Below are the code and all the weights of a small trained network. Each question names an input and a class and asks about switching units off, where a switched-off unit gives its printed mean instead of its output.

import numpy as np


def w(rows, s, z=0):
    codes = np.array(rows[::2]) - 128.0
    scale = np.full(codes.shape[1], s)
    scale[-1] = z or s
    return codes * scale


def f(y):
    return np.maximum(y, 0)


def log_softmax(a):
    a = a - a.max(-1, keepdims=True)
    return a - np.log(np.exp(a).sum(-1, keepdims=True))


def net(x, mask):
    res = np.array(x, float).reshape(1, 7) / 4 @ E
    y = f(res @ A[0][:, :-1].T + A[0][:, -1])
    res = res + np.where(mask, y, B[0][:, -1]) @ B[0][:, :-1]
    return log_softmax(res[-1] @ U[:, :-1].T + U[:, -1])


A, B = {}, {}
E = w([
[2,44,96,119,122],'x0',
[128,125,135,135,129],'x1',
[138,120,50,224,198],'x2',
[130,132,119,123,128],'x3',
[127,129,126,125,128],'x4',
[157,75,109,201,11],'x5',
[70,225,143,181,112],'x6',
],0.0082)
A[0] = w([
[47,254,152,228,106,186],'neuron 1',
[229,175,178,125,184,88],'neuron 2',
[115,150,166,98,90,73],'neuron 3',
[143,112,27,220,165,71],'neuron 4',
[110,161,134,88,106,59],'neuron 5',
[178,149,153,136,140,34],'neuron 6',
[193,162,144,133,130,1],'neuron 7',
[218,191,135,167,104,69],'neuron 8',
[117,176,157,30,186,126],'neuron 9',
[175,97,132,176,39,138],'neuron 10',
[103,124,159,77,197,79],'neuron 11',
[157,126,73,204,154,120],'neuron 12',
[108,125,181,32,51,72],'neuron 13',
[47,119,110,141,139,153],'neuron 14',
[139,96,148,140,64,70],'neuron 15',
[119,52,143,172,24,64],'neuron 16',
[209,40,122,110,164,159],'neuron 17',
[140,122,51,217,193,45],'neuron 18',
[183,120,84,193,42,58],'neuron 19',
[236,211,144,155,162,130],'neuron 20',
[128,135,161,67,23,67],'neuron 21',
[60,162,199,92,251,110],'neuron 22',
[32,113,105,114,131,63],'neuron 23',
[33,60,79,70,149,46],'neuron 24',
[118,120,136,176,6,91],'neuron 25',
[52,80,111,139,147,63],'neuron 26',
[82,178,197,134,95,141],'neuron 27',
[140,135,64,158,142,44],'neuron 28',
],0.0088,0.0066)
B[0] = w([
[141,48,89,2,136,255],'neuron 1',
[66,121,112,160,75,209],'neuron 2',
[103,137,146,118,150,149],'neuron 3',
[59,165,214,111,171,203],'neuron 4',
[115,162,153,113,152,139],'neuron 5',
[78,158,125,152,76,142],'neuron 6',
[5,128,134,173,65,144],'neuron 7',
[84,117,140,133,89,192],'neuron 8',
[123,151,81,155,145,225],'neuron 9',
[139,143,84,134,166,219],'neuron 10',
[132,182,92,157,119,179],'neuron 11',
[113,144,178,99,151,195],'neuron 12',
[88,138,213,167,171,199],'neuron 13',
[131,91,135,162,81,195],'neuron 14',
[106,167,105,149,152,160],'neuron 15',
[109,170,78,135,150,202],'neuron 16',
[63,93,89,33,127,220],'neuron 17',
[78,161,206,118,149,189],'neuron 18',
[124,167,81,125,147,195],'neuron 19',
[63,85,113,174,65,236],'neuron 20',
[72,155,192,137,176,183],'neuron 21',
[139,161,48,164,166,234],'neuron 22',
[92,129,120,152,59,173],'neuron 23',
[82,152,116,155,74,193],'neuron 24',
[148,189,51,143,164,202],'neuron 25',
[81,126,157,157,66,169],'neuron 26',
[115,81,143,120,141,184],'neuron 27',
[129,166,168,128,143,143],'neuron 28',
],0.0089,0.008)
U = w([
[101,131,121,179,14,42],'0',
[134,194,54,149,167,15],'1',
[110,163,228,118,174,89],'2',
[134,115,124,103,114,254],'3',
[127,79,102,10,112,83],'4',
[138,119,128,121,115,247],'5',
[137,121,123,121,111,228],'6',
[221,81,180,96,96,73],'7',
],0.012,0.0092)

Each question gives the input, the list of numbers given to net, and the class t.
The units are the neurons (one row each of A and B). Each row of codes is followed by its name. A weight is (code - 128) times the scale printed after its matrix; where a second scale follows, it is the last column's (A, B and U).
mask holds one flag per neuron, in row order. A switched-off neuron (its flag False) gives its mean, the last column of its row in B, instead of its output. The means were averaged over made-up inputs and are rounded, as every weight is.
A unit's drop is (log p(t) with every unit on - log p(t) with that unit switched off) / (log p(t) with every unit on - log p(t) with every unit switched off).
The circuit of an input: a set's keep is (log p(t) with only the set's units on - log p(t) with every unit switched off) / (log p(t) with every unit on - log p(t) with every unit switched off). Starting from the 12 units with the biggest drops (on a tie, the unit counted first), units are removed one at a time, each time the one whose removal leaves the highest keep (on an exact tie, the one counted first), for as long as the keep stays at least 0.8.
units of the circuit, in order: the units of the circuit, biggest drop first
top k neurons: the k neurons with the biggest drops, biggest first
input [6,-1,-3,0,1,-2,7], class 4: units of the circuit, in order => [neuron 1]
input [3,-3,-7,5,1,4,-6], class 2: units of the circuit, in order => [neuron 13; neuron 21]
input [-3,5,-6,-6,-5,2,-4], class 2: top 2 neurons => [neuron 13; neuron 21]
input [8,5,-8,-7,7,-6,1], class 0: units of the circuit, in order => [neuron 24; neuron 23]
input [5,1,-4,1,1,8,4], class 1: units of the circuit, in order => [neuron 25; neuron 16]
input [-6,-1,-5,0,3,8,-2], class 1: top 2 neurons => [neuron 25; neuron 10]
input [-8,1,8,6,5,6,5], class 0: top 3 neurons => [neuron 20; neuron 8; neuron 2]
input [5,0,-2,2,-1,7,2], class 1: units of the circuit, in order => [neuron 25; neuron 16]
input [-5,3,4,-3,2,0,4], class 0: top 2 neurons => [neuron 20; neuron 2]
input [5,0,-1,4,5,-4,-5], class 0: units of the circuit, in order => [neuron 1; neuron 24]
input [4,-4,8,-1,-7,-4,3], class 2: units of the circuit, in order => [neuron 4; neuron 18]
input [6,-3,7,6,6,6,5], class 2: top 2 neurons => [neuron 4; neuron 18]
input [-3,-1,-1,6,-5,-6,-6], class 1: units of the circuit, in order => [neuron 9; neuron 22]
input [-7,2,-8,-1,-8,6,-6], class 2: units of the circuit, in order => [neuron 21]
input [0,-3,8,2,8,0,6], class 2: units of the circuit, in order => [neuron 4; neuron 18]
input [4,-6,5,-2,3,8,-7], class 1: top 2 neurons => [neuron 16; neuron 1]
input [-3,3,4,-1,3,6,-8], class 4: top 2 neurons => [neuron 17; neuron 22]
input [3,6,-6,2,6,2,-1], class 2: top 3 neurons => [neuron 13; neuron 21; neuron 1]
input [-3,5,8,2,-7,3,2], class 2: top 2 neurons => [neuron 4; neuron 18]
input [-6,7,-2,-7,4,-8,-1], class 1: top 2 neurons => [neuron 22; neuron 9]
